Here is a tiny trained network, its code and every weight. The questions are about switching its units off for an input and a class, where a switched-off unit gives its printed mean instead of its output.

import numpy as np


def w(rows, s, z=0):
    codes = np.array(rows[::2]) - 128.0
    scale = np.full(codes.shape[1], s)
    scale[-1] = z or s
    return codes * scale


def f(y):
    return np.maximum(y, 0)


def log_softmax(a):
    a = a - a.max(-1, keepdims=True)
    return a - np.log(np.exp(a).sum(-1, keepdims=True))


def net(x, mask):
    res = np.array(x, float).reshape(1, 4) / 4 @ E
    y = f(res @ A[0][:, :-1].T + A[0][:, -1])
    res = res + np.where(mask, y, B[0][:, -1]) @ B[0][:, :-1]
    return log_softmax(res[-1] @ U[:, :-1].T + U[:, -1])


A, B = {}, {}
E = w([
[117,88,117,191,1,175,96],'x0',
[122,143,135,136,125,122,119],'x1',
[180,138,110,75,46,30,140],'x2',
[110,198,54,193,118,121,225],'x3',
],0.0075)
A[0] = w([
[190,130,84,69,45,19,132,2],'n0',
[126,160,62,181,121,131,207,135],'n1',
[122,93,107,205,18,154,90,55],'n2',
[104,184,32,194,111,90,204,97],'n3',
[44,114,141,190,204,243,93,139],'n4',
[144,31,199,83,127,112,34,107],'n5',
[133,96,113,162,45,178,103,75],'n6',
[96,92,139,186,39,155,120,65],'n7',
[139,182,125,99,253,92,153,121],'n8',
[215,154,121,89,65,64,133,48],'n9',
[133,187,44,179,102,122,216,137],'n10',
[188,23,235,90,117,100,27,140],'n11',
[98,96,123,204,62,203,78,101],'n12',
[110,62,88,184,53,147,84,64],'n13',
[213,134,139,118,54,8,138,9],'n14',
],0.0055,0.00076)
B[0] = w([
[197,167,163,220,65,211,183,229],'n0',
[90,201,60,77,129,158,70,207],'n1',
[113,35,143,96,198,30,163,222],'n2',
[71,207,35,34,156,140,31,227],'n3',
[215,121,184,255,6,226,218,245],'n4',
[45,225,16,41,114,182,50,231],'n5',
[118,61,128,74,212,39,176,198],'n6',
[131,72,147,93,202,39,173,201],'n7',
[140,35,217,110,215,16,227,218],'n8',
[196,144,202,215,50,200,183,205],'n9',
[27,219,49,44,122,171,20,225],'n10',
[67,191,71,48,125,179,68,253],'n11',
[151,63,166,114,165,68,190,217],'n12',
[120,53,137,115,194,40,134,203],'n13',
[213,143,199,212,46,234,197,221],'n14',
],0.0046,0.005)
U = w([
[72,158,65,75,121,183,32,78],'0',
[186,115,181,205,93,230,174,255],'1',
[128,65,157,104,167,3,169,6],'2',
],0.011,0.0005)

Each question gives the input, the list of numbers given to net, and the class t.
The units are the neurons (one row each of A and B). Each row of codes is followed by its name. A weight is (code - 128) times the scale printed after its matrix; where a second scale follows, it is the last column's (A, B and U).
mask holds one flag per neuron, in row order. A switched-off neuron (its flag False) gives its mean, the last column of its row in B, instead of its output. The means were averaged over made-up inputs and are rounded, as every weight is.
A unit's drop is (log p(t) with every unit on - log p(t) with that unit switched off) / (log p(t) with every unit on - log p(t) with every unit switched off).
The circuit of an input: a set's keep is (log p(t) with only the set's units on - log p(t) with every unit switched off) / (log p(t) with every unit on - log p(t) with every unit switched off). Starting from the 12 units with the biggest drops (on a tie, the unit counted first), units are removed one at a time, each time the one whose removal leaves the highest keep (on an exact tie, the one counted first), for as long as the keep stays at least 0.8.
units of the circuit, in order: the units of the circuit, biggest drop first
k most important neurons: the k neurons with the biggest drops, biggest first
drop when u is switched off: that unit's drop, to one decimal
input [-3,-6,6,6], class 0: units of the circuit, in order => (n10)
input [4,3,-5,6], class 0: units of the circuit, in order => (n10; n3)
input [5,-7,4,1], class 2: units of the circuit, in order => (n2; n6)
input [4,6,7,2], class 1: 2 most important neurons => (n14; n0)
input [2,-1,7,-5], class 1: 3 most important neurons => (n14; n0; n9)
input [5,2,1,5], class 0: 4 most important neurons => (n10; n3; n8; n1)
input [-3,7,5,-6], class 0: 3 most important neurons => (n5; n11; n4)
input [7,-5,3,6], class 2: 2 most important neurons => (n2; n7)
input [7,8,0,7], class 0: 4 most important neurons => (n10; n3; n1; n8)
input [-6,-7,1,-7], class 0: 2 most important neurons => (n5; n11)
input [8,2,-1,7], class 2: drop when n3 is switched off => -0.1
input [8,6,3,-5], class 2: drop when n5 is switched off => 0.0
input [8,-7,-7,0], class 2: drop when n7 is switched off => 0.2
